[[113 120 127]
 [133 117 157]
 [109 124 119]
 [112 135 110]]
->
[[133 117 157]
 [109 124 119]]

[[106 123 137 128 137]
 [129 128 134 126 134]
 [129 128 127 124 127]
 [129 118 127 125 127]]
->
[[129 128 134]
 [129 128 127]]

[[107 128 120 125 128]
 [129 134 126 137 123]
 [133 140 132 137 123]]
->
[[129 134 126]
 [133 140 132]]

[[116 118 120 140]
 [151 113 114 100]
 [121 117 141 142]
 [141 127 104 140]]
->
[[151 113 114]
 [121 117 141]]

[[124 133 128 122]
 [126 127 148 132]
 [128 149 133 112]
 [127 135 120 122]]
->
[[126 127 148]
 [128 149 133]]

[[122 119 126]
 [118 130 115]
 [146 130 117]
 [113 135 106]
 [147 124 142]]
->
[[118 130 115]
 [146 130 117]]

[[143 111 118 149 128]
 [150 129 117 147 119]
 [130 106 130 126 137]
 [125 114 121 131 120]]
->
[[150 129 117]
 [130 106 130]]
---
[[105 132 122 137 131]
 [124 142 133 125 123]
 [122 146 139 131 124]]
->
[[124 142 133]
 [122 146 139]]

[[116 121 140]
 [106 119 152]
 [116 113 125]
 [122 128 127]
 [123 118 104]]
->
[[106 119 152]
 [116 113 125]]

[[124 132 119 128]
 [125 136 117 126]
 [150 114 128 115]
 [128 128 122 126]
 [130 123 127 128]]
->
[[125 136 117]
 [150 114 128]]

[[148 112 144]
 [106 148 133]
 [143 126 154]
 [114 148 110]]
->
[[106 148 133]
 [143 126 154]]

[[144 149 132]
 [153 104 129]
 [149 147 135]
 [120 122 116]
 [116 151 127]]
->
[[153 104 129]
 [149 147 135]]

[[116 106 130 146 124]
 [105 130 106 151 113]
 [139 119 152 138 122]]
->
[[105 130 106]
 [139 119 152]]

[[131 129 128 124]
 [118 118 133 131]
 [116 131 138 154]]
->
[[118 118 133]
 [116 131 138]]

[[114 127 148 104]
 [120 119 149 113]
 [132 109 115 110]
 [138 116 121 105]
 [132 114 114 117]]
->
[[120 119 149]
 [132 109 115]]

[[125 122 129 128]
 [130 132 132 135]
 [103 114 133 145]
 [128 128 126 124]
 [124 131 131 131]]
->
[[130 132 132]
 [103 114 133]]
---
[[127 124 133 123 123 111 139 135 129 117 120 125 141]
 [129 133 130 134 127 131 113 133 121 120 139 133 137]
 [132 138 107 121 127 125 122 133 133 134 122 126 129]
 [122 133 127 138 130 123 136 122 133 130 142 122 150]
 [136 125 122 146 124 123 111 127 134 123 115 133 142]
 [128 131 155 130 126 138 144 124 121 130 124 124 137]]
->
[[128 131 155 130 126 138 144 124 121 130 124 124 137]
 [127 124 133 123 123 111 139 135 129 117 120 125 141]
 [129 133 130 134 127 131 113 133 121 120 139 133 137]
 [122 133 127 138 130 123 136 122 133 130 142 122 150]
 [136 125 122 146 124 123 111 127 134 123 115 133 142]
 [132 138 107 121 127 125 122 133 133 134 122 126 129]]

[[138 129 140]
 [136 134 148]
 [151 125 138]
 [142 130 134]
 [136 119 129]]
->
[[136 134 148]
 [138 129 140]
 [151 125 138]
 [142 130 134]
 [136 119 129]]

[[120 124 103 126 121 118 114 105 119 123 127 105 115 117]
 [119 154 127 139 126 123 124 140 129 104 113 124 129 131]]
->
[[119 154 127 139 126 123 124 140 129 104 113 124 129 131]
 [120 124 103 126 121 118 114 105 119 123 127 105 115 117]]

[[134 141 113 134 125 138 141 141 134 122 153 118 123]
 [124 119 129 121 128 145 124 117 119 130 127 138 130]
 [130 125 126 124 128 144 124 124 135 127 134 129 128]
 [122 126 140 127 138 123 131 128 133 132 116 113 113]
 [110 133 142 131 123 134 144 125 120 116 128 120 128]
 [128 125 130 126 123 127 134 141 133 128 149 122 120]
 [122 125 124 128 109 116 134 128 134 141 119 146 134]]
->
[[110 133 142 131 123 134 144 125 120 116 128 120 128]
 [122 126 140 127 138 123 131 128 133 132 116 113 113]
 [128 125 130 126 123 127 134 141 133 128 149 122 120]
 [124 119 129 121 128 145 124 117 119 130 127 138 130]
 [130 125 126 124 128 144 124 124 135 127 134 129 128]
 [122 125 124 128 109 116 134 128 134 141 119 146 134]
 [134 141 113 134 125 138 141 141 134 122 153 118 123]]

[[103 125 138 138]
 [113 127 131 136]
 [103 122 144 132]
 [109 121 140 126]]
->
[[103 122 144 132]
 [109 121 140 126]
 [103 125 138 138]
 [113 127 131 136]]

[[126 131 124 131 133 118 130 132 135 144 116 119 124]
 [136 110 126 132 129 119 123 115 124 122 113 121 128]
 [121 151 120 132 118 128 142 127 127 129 132 136 133]
 [118 122 129 120 124 144 136 140 117 131 127 128 137]
 [133 141 132 133 121 136 140 124 125 120 144 127 126]]
->
[[133 141 132 133 121 136 140 124 125 120 144 127 126]
 [118 122 129 120 124 144 136 140 117 131 127 128 137]
 [136 110 126 132 129 119 123 115 124 122 113 121 128]
 [126 131 124 131 133 118 130 132 135 144 116 119 124]
 [121 151 120 132 118 128 142 127 127 129 132 136 133]]
---
[[120 154 123 127 127]
 [117 116 120 125 124]
 [104 126 118 129 129]]
->
[[117 116 120]
 [104 126 118]]

[[125 125 118]
 [136 116 112]
 [136 115 109]
 [116 137 153]]
->
[[136 116 112]
 [136 115 109]]

[[122 134 141 120 119]
 [127 124 120 121 120]
 [149 123 133 127 132]
 [117 139 133 113 132]
 [128 128 136 126 130]]
->
[[127 124 120]
 [149 123 133]]

[[111 149 150 130 110]
 [119 132 149 142 122]
 [138 123 127 113 122]
 [150 107 152 108 134]]
->
[[119 132 149]
 [138 123 127]]

[[145 117 129]
 [147 157 135]
 [122 127 105]]
->
[[147 157 135]
 [122 127 105]]

[[151 121 141 123]
 [155 125 140 138]
 [141 130 134 120]
 [151 124 133 140]
 [150 121 131 140]]
->
[[155 125 140]
 [141 130 134]]

[[110 113 120 144 119]
 [114 124 132 147 122]
 [122 130 149 150 125]]
->
[[114 124 132]
 [122 130 149]]
---
[[120 138 107 120]
 [140 152 119 106]
 [128 138 119 123]
 [150 137 100 134]
 [151 137 103 114]
 [132 132 108 127]
 [116 137 105 117]
 [135 137 120 124]
 [137 135 115 121]]
->
[[107 120 120 138]
 [119 106 140 152]
 [119 123 128 138]
 [100 134 150 137]
 [103 114 151 137]
 [108 127 132 132]
 [105 117 116 137]
 [120 124 135 137]
 [115 121 137 135]]

[[122 112 112 144 128 157]
 [119 116 132 124 135 150]]
->
[[128 157 122 112 112 144]
 [135 150 119 116 132 124]]

[[134 139 145 130 130 144 122 130 144 132 122 113 118 124]
 [140 120 132 115 111 124 110 113 145 104 113 107 109 119]]
->
[[118 124 134 139 145 130 130 144 122 130 144 132 122 113]
 [109 119 140 120 132 115 111 124 110 113 145 104 113 107]]

[[150 118 137 125 144 149 127 104 103 143 103]
 [104 143 110 131 118 108 136 142 152 104 149]
 [141 123 134 135 136 141 127 115 118 131 114]
 [107 129 127 134 103 106 119 155 151 116 152]]
->
[[143 103 150 118 137 125 144 149 127 104 103]
 [104 149 104 143 110 131 118 108 136 142 152]
 [131 114 141 123 134 135 136 141 127 115 118]
 [116 152 107 129 127 134 103 106 119 155 151]]

[[124 116 144 129]
 [141 121 128 147]
 [113 118 127 132]
 [124 128 110 128]
 [117 115 138 128]
 [147 147 106 123]
 [122 112 133 133]]
->
[[144 129 124 116]
 [128 147 141 121]
 [127 132 113 118]
 [110 128 124 128]
 [138 128 117 115]
 [106 123 147 147]
 [133 133 122 112]]

[[120 120 132 125 126 132 142 131 127 133 123]
 [128 136 129 119 129 118 121 120 150 131 137]]
->
[[133 123 120 120 132 125 126 132 142 131 127]
 [131 137 128 136 129 119 129 118 121 120 150]]

[[121 123 116 135]
 [124 130 125 134]
 [127 137 139 119]
 [151 123 121 111]
 [131 130 129 127]]
->
[[116 135 121 123]
 [125 134 124 130]
 [139 119 127 137]
 [121 111 151 123]
 [129 127 131 130]]
